Below is a small trained network, with its code and all its weights. Each question gives an input and a target symbol and asks what happens when units are switched off, that is, made to give their printed mean instead of their output.

import numpy as np


def w(rows, s, z=0):
    codes = np.array(rows[::2]) - 128.0
    scale = np.full(codes.shape[1], s)
    scale[-1] = z or s
    return codes * scale


def f(y):
    return np.maximum(y, 0)


def softmax(a):
    e = np.exp(a - a.max(-1, keepdims=True))
    return e / e.sum(-1, keepdims=True)


def log_softmax(a):
    a = a - a.max(-1, keepdims=True)
    return a - np.log(np.exp(a).sum(-1, keepdims=True))


def net(x, mask):
    ids = ['ΓΘΛΨΩαεζημξπσφ'.index(c) for c in x.split()]
    T = len(ids)
    res = E[ids] + P[:T]
    r = res
    for j in range(3):
        rows = slice(2 * j, 2 * j + 2)
        q, k, v = (r @ M[0][rows].T for M in (Q, K, V))
        z = softmax(np.where(np.tri(T) > 0, q @ k.T / 2**0.5, -1e9)) @ v
        o = O[0][rows]
        res = res + np.where(mask[j], z, o[:, -1]) @ o[:, :-1]
    y = f(res @ A[0][:, :-1].T + A[0][:, -1])
    res = res + np.where(mask[3:7], y, B[0][:, -1]) @ B[0][:, :-1]
    return log_softmax(res[-1] @ U[:, :-1].T + U[:, -1])


Q, K, V, O, A, B = {}, {}, {}, {}, {}, {}
E = w([
[130,110,139,107,55],'Γ',
[191,200,202,69,106],'Θ',
[151,115,102,63,81],'Λ',
[92,134,164,163,91],'Ψ',
[223,200,216,148,125],'Ω',
[142,115,134,170,99],'α',
[85,150,143,106,121],'ε',
[148,126,103,109,125],'ζ',
[96,69,73,249,133],'η',
[189,188,236,148,82],'μ',
[132,31,30,175,85],'ξ',
[126,198,206,167,158],'π',
[228,178,197,87,78],'σ',
[53,47,33,158,100],'φ',
],0.016)
P = w([
[117,82,108,139,171],'0',
[139,207,14,174,97],'1',
[117,219,64,145,136],'2',
[113,217,71,148,140],'3',
[123,19,232,98,253],'4',
[140,114,143,120,187],'5',
[126,123,151,120,193],'6',
[122,200,78,146,154],'7',
],0.0053)
Q[0] = w([
[232,199,253,95,147],'h0',
[94,15,148,112,171],'h0',
[81,177,33,171,85],'h1',
[218,238,195,116,113],'h1',
[216,227,201,115,120],'h2',
[147,55,205,96,177],'h2',
],0.036)
K[0] = w([
[59,254,157,42,184],'h0',
[148,170,58,182,60],'h0',
[156,31,172,92,158],'h1',
[57,146,190,148,208],'h1',
[96,152,166,24,144],'h2',
[118,223,74,130,78],'h2',
],0.037)
V[0] = w([
[154,98,222,179,2],'h0',
[235,138,101,128,208],'h0',
[203,119,116,164,119],'h1',
[165,80,93,82,81],'h1',
[209,35,109,173,58],'h2',
[136,124,98,227,184],'h2',
],0.027)
O[0] = w([
[249,161,114,54,225,254],'h0',
[176,107,128,250,31,142],'h0',
[188,120,107,166,113,164],'h1',
[165,133,133,80,83,148],'h1',
[122,18,243,141,118,216],'h2',
[119,40,94,168,196,37],'h2',
],0.016,0.0044)
A[0] = w([
[58,194,85,133,128,95],'n0',
[81,157,254,235,135,104],'n1',
[92,63,147,150,128,5],'n2',
[126,195,116,164,97,31],'n3',
],0.0093,0.02)
B[0] = w([
[156,144,254,150,129,247],'n0',
[121,137,62,133,183,244],'n1',
[222,238,8,71,57,215],'n2',
[61,3,13,96,158,190],'n3',
],0.0095,0.014)
U = w([
[148,146,192,110,114,120],'Γ',
[141,252,77,156,78,79],'Θ',
[130,153,212,143,16,108],'Λ',
[111,161,128,149,199,101],'Ψ',
[179,173,167,255,134,86],'Ω',
[133,94,210,202,163,173],'α',
[89,220,184,165,120,167],'ε',
[94,133,167,238,63,251],'ζ',
[131,127,104,188,166,105],'η',
[182,189,151,183,170,44],'μ',
[163,105,161,149,75,105],'ξ',
[108,193,132,252,202,121],'π',
[188,186,201,185,70,73],'σ',
[77,105,125,109,106,151],'φ',
],0.0041,0.011)

Each question gives the input, a string of symbols that net reads in full, and the target symbol t.
The units are the heads (2 rows each of Q, K, V and O) and the neurons (one row each of A and B). Each row of codes is followed by its name. A weight is (code - 128) times the scale printed after its matrix; where a second scale follows, it is the last column's (O, A, B and U).
mask holds one flag per unit, heads first, then neurons. A switched-off unit (its flag False) gives its mean, the last column of its rows in O or B, instead of its output. The means were averaged over made-up inputs and are rounded, as every weight is.
A unit's drop is (log p(t) with every unit on - log p(t) with that unit switched off) / (log p(t) with every unit on - log p(t) with every unit switched off).
The circuit of an input: a set's keep is (log p(t) with only the set's units on - log p(t) with every unit switched off) / (log p(t) with every unit on - log p(t) with every unit switched off). Starting from all 7 units, units are removed one at a time, each time the one whose removal leaves the highest keep (on an exact tie, the one counted first), for as long as the keep stays at least 0.8.
units of the circuit, in order: the units of the circuit, biggest drop first
unit that matters most: the unit with the biggest drop
k most important neurons: the k neurons with the biggest drops, biggest first
which heads matter: for each layer, one digit per head in row order, 1 if its drop is at least 0.15 and else 0, layers parted by /
input ζ Θ ζ ζ Λ, target Θ: units of the circuit, in order : [h2]
input α ζ φ ε Θ α Γ, target ε: which heads matter : 111
input Γ Ω ζ ζ π η ζ Γ, target π: units of the circuit, in order : [h1; h2]
input ζ ζ π α ε ζ, target π: units of the circuit, in order : [h1; h2]
input Γ Λ Γ Λ ε ε Γ, target Λ: units of the circuit, in order : [h2; h1]
input Λ ε ε, target Λ: units of the circuit, in order : [h1; h2]
input μ Ω Θ α μ, target Θ: which heads matter : 001
input Ω ξ ε ε σ ξ ζ ζ, target σ: which heads matter : 101
input ζ η ζ Θ ε, target η: which heads matter : 001
input μ α ξ α ε Γ ζ ζ, target ε: units of the circuit, in order : [n0; h2; h0; h1]
input α μ π η, target η: which heads matter : 001
input ε η η ε Γ φ η Ψ, target Γ: which heads matter : 101
input Γ Γ φ Λ, target Γ: units of the circuit, in order : [h0; h2]
input ζ ζ Ψ π σ ε ζ α, target σ: unit that matters most : h0
input Λ μ ζ, target Λ: which heads matter : 011
input ζ ζ Λ, target ζ: which heads matter : 100
input Θ ζ ζ ζ, target Θ: which heads matter : 101
input ε Ψ μ, target ε: units of the circuit, in order : [h0; h2; n0; h1]
input Ω Γ ζ Γ Ψ ζ ζ Ω, target Ω: which heads matter : 100
input Ω ζ η ε η μ Γ ζ, target η: which heads matter : 001
input ζ ε Ψ α α, target ε: units of the circuit, in order : [h2; h0; n0; h1]
input α ε φ, target φ: which heads matter : 101
input ε η μ Λ ζ, target η: 3 most important neurons : [n2; n0; n1]
